Below is a small trained network, with its code and all its weights. Each question gives an input and a class and asks what happens when units are switched off, that is, made to give their printed mean instead of their output.

import numpy as np


def w(rows, s, z=0):
    codes = np.array(rows[::2]) - 128.0
    scale = np.full(codes.shape[1], s)
    scale[-1] = z or s
    return codes * scale


def f(y):
    return np.maximum(y, 0)


def log_softmax(a):
    a = a - a.max(-1, keepdims=True)
    return a - np.log(np.exp(a).sum(-1, keepdims=True))


def net(x, mask):
    res = np.array(x, float).reshape(1, 6) / 4 @ E
    y = f(res @ A[0][:, :-1].T + A[0][:, -1])
    res = res + np.where(mask, y, B[0][:, -1]) @ B[0][:, :-1]
    return log_softmax(res[-1] @ U[:, :-1].T + U[:, -1])


A, B = {}, {}
E = w([
[134,151,141,2,145,134],'x0',
[130,125,130,129,128,128],'x1',
[59,35,166,101,52,165],'x2',
[103,45,53,104,196,138],'x3',
[157,128,32,101,53,109],'x4',
[176,86,178,125,128,42],'x5',
],0.008)
A[0] = w([
[146,123,105,125,101,113,76],'n1',
[154,162,104,141,171,91,27],'n2',
[132,145,141,52,149,137,1],'n3',
[87,89,160,97,84,148,1],'n4',
[111,126,183,147,198,143,17],'n5',
[134,71,78,116,170,142,27],'n6',
[113,137,136,20,113,136,82],'n7',
[116,62,93,140,177,148,39],'n8',
[73,163,66,143,126,226,52],'n9',
[178,43,150,121,128,44,84],'n10',
[126,101,103,123,150,100,65],'n11',
[167,117,89,116,75,123,57],'n12',
[106,46,154,138,67,153,69],'n13',
[104,100,186,141,162,174,68],'n14',
[193,144,99,124,144,127,80],'n15',
[155,124,57,129,80,143,115],'n16',
[134,174,98,154,170,103,31],'n17',
[143,184,178,146,49,147,26],'n18',
[134,133,128,122,122,127,60],'n19',
[116,113,110,122,151,122,52],'n20',
[115,124,76,107,77,92,42],'n21',
[109,87,94,254,96,130,62],'n22',
[136,117,115,129,106,82,83],'n23',
[125,107,106,132,148,124,246],'n24',
[128,159,136,145,174,126,103],'n25',
],0.017,0.0084)
B[0] = w([
[91,121,147,119,135,131,153],'n1',
[122,139,62,92,126,179,179],'n2',
[152,138,77,71,209,102,167],'n3',
[110,139,40,122,117,186,190],'n4',
[34,104,165,62,163,143,187],'n5',
[129,161,123,37,74,105,187],'n6',
[167,127,105,158,206,53,238],'n7',
[131,158,127,57,63,91,190],'n8',
[193,187,180,134,137,237,247],'n9',
[180,215,173,129,148,219,225],'n10',
[141,150,140,80,108,124,151],'n11',
[83,60,169,107,133,134,180],'n12',
[120,102,40,146,100,173,244],'n13',
[47,93,183,142,139,120,203],'n14',
[106,121,76,142,128,151,184],'n15',
[39,113,167,149,146,114,229],'n16',
[123,91,67,87,115,172,183],'n17',
[139,196,127,83,26,66,222],'n18',
[120,134,116,124,122,129,128],'n19',
[140,132,122,103,100,111,139],'n20',
[58,113,177,117,148,135,179],'n21',
[185,107,101,97,245,53,250],'n22',
[104,139,153,131,139,158,156],'n23',
[108,175,120,252,59,40,255],'n24',
[106,99,97,167,117,130,185],'n25',
],0.031,0.0078)
U = w([
[82,104,50,164,132,158,100],'0',
[130,123,121,138,212,72,97],'1',
[106,149,143,109,80,77,117],'2',
[31,96,176,143,167,132,109],'3',
[150,155,176,159,159,189,115],'4',
[103,122,127,180,134,107,254],'5',
[170,47,163,252,84,96,141],'6',
[172,2,173,165,84,136,100],'7',
],0.0081,0.023)

Each question gives the input, the list of numbers given to net, and the class t.
The units are the neurons (one row each of A and B). Each row of codes is followed by its name. A weight is (code - 128) times the scale printed after its matrix; where a second scale follows, it is the last column's (A, B and U).
mask holds one flag per neuron, in row order. A switched-off neuron (its flag False) gives its mean, the last column of its row in B, instead of its output. The means were averaged over made-up inputs and are rounded, as every weight is.
A unit's drop is (log p(t) with every unit on - log p(t) with that unit switched off) / (log p(t) with every unit on - log p(t) with every unit switched off).
The circuit of an input: a set's keep is (log p(t) with only the set's units on - log p(t) with every unit switched off) / (log p(t) with every unit on - log p(t) with every unit switched off). Starting from the 12 units with the biggest drops (on a tie, the unit counted first), units are removed one at a time, each time the one whose removal leaves the highest keep (on an exact tie, the one counted first), for as long as the keep stays at least 0.8.
units of the circuit, in order: the units of the circuit, biggest drop first
k most important neurons: the k neurons with the biggest drops, biggest first
drop when u is switched off: that unit's drop, to one decimal
input [-2,-7,8,-6,-8,8], class 0: 3 most important neurons => [n13; n4; n9]
input [3,1,7,-4,1,0], class 0: units of the circuit, in order => [n4]
input [-3,0,2,7,7,2], class 2: 3 most important neurons => [n6; n8; n24]
input [-3,-2,0,-6,-3,-6], class 2: 2 most important neurons => [n18; n10]
input [2,5,2,-7,3,-8], class 4: 2 most important neurons => [n9; n24]
input [4,6,1,6,-6,-4], class 2: 4 most important neurons => [n8; n6; n16; n24]
input [1,6,-3,6,8,-4], class 3: 3 most important neurons => [n16; n21; n18]
input [3,7,-2,3,-7,5], class 3: 2 most important neurons => [n5; n9]
input [-1,-7,6,2,-8,3], class 3: 2 most important neurons => [n14; n5]
input [6,0,2,-6,8,-8], class 3: 3 most important neurons => [n16; n21; n12]
input [5,1,1,-3,-1,3], class 1: units of the circuit, in order => [n7; n24]
input [-1,6,-7,0,8,3], class 3: units of the circuit, in order => [n16; n12]
input [-2,-5,-1,7,-2,8], class 4: 2 most important neurons => [n10; n18]
input [7,0,-1,2,-7,-5], class 1: units of the circuit, in order => [n3]
input [4,0,2,0,0,2], class 1: 2 most important neurons => [n7; n13]
input [7,7,-1,6,-7,-1], class 1: drop when n16 is switched off => 0.3
input [3,0,8,-5,4,2], class 0: drop when n13 is switched off => 0.4
input [-2,-3,-2,2,6,-4], class 3: drop when n16 is switched off => 0.5
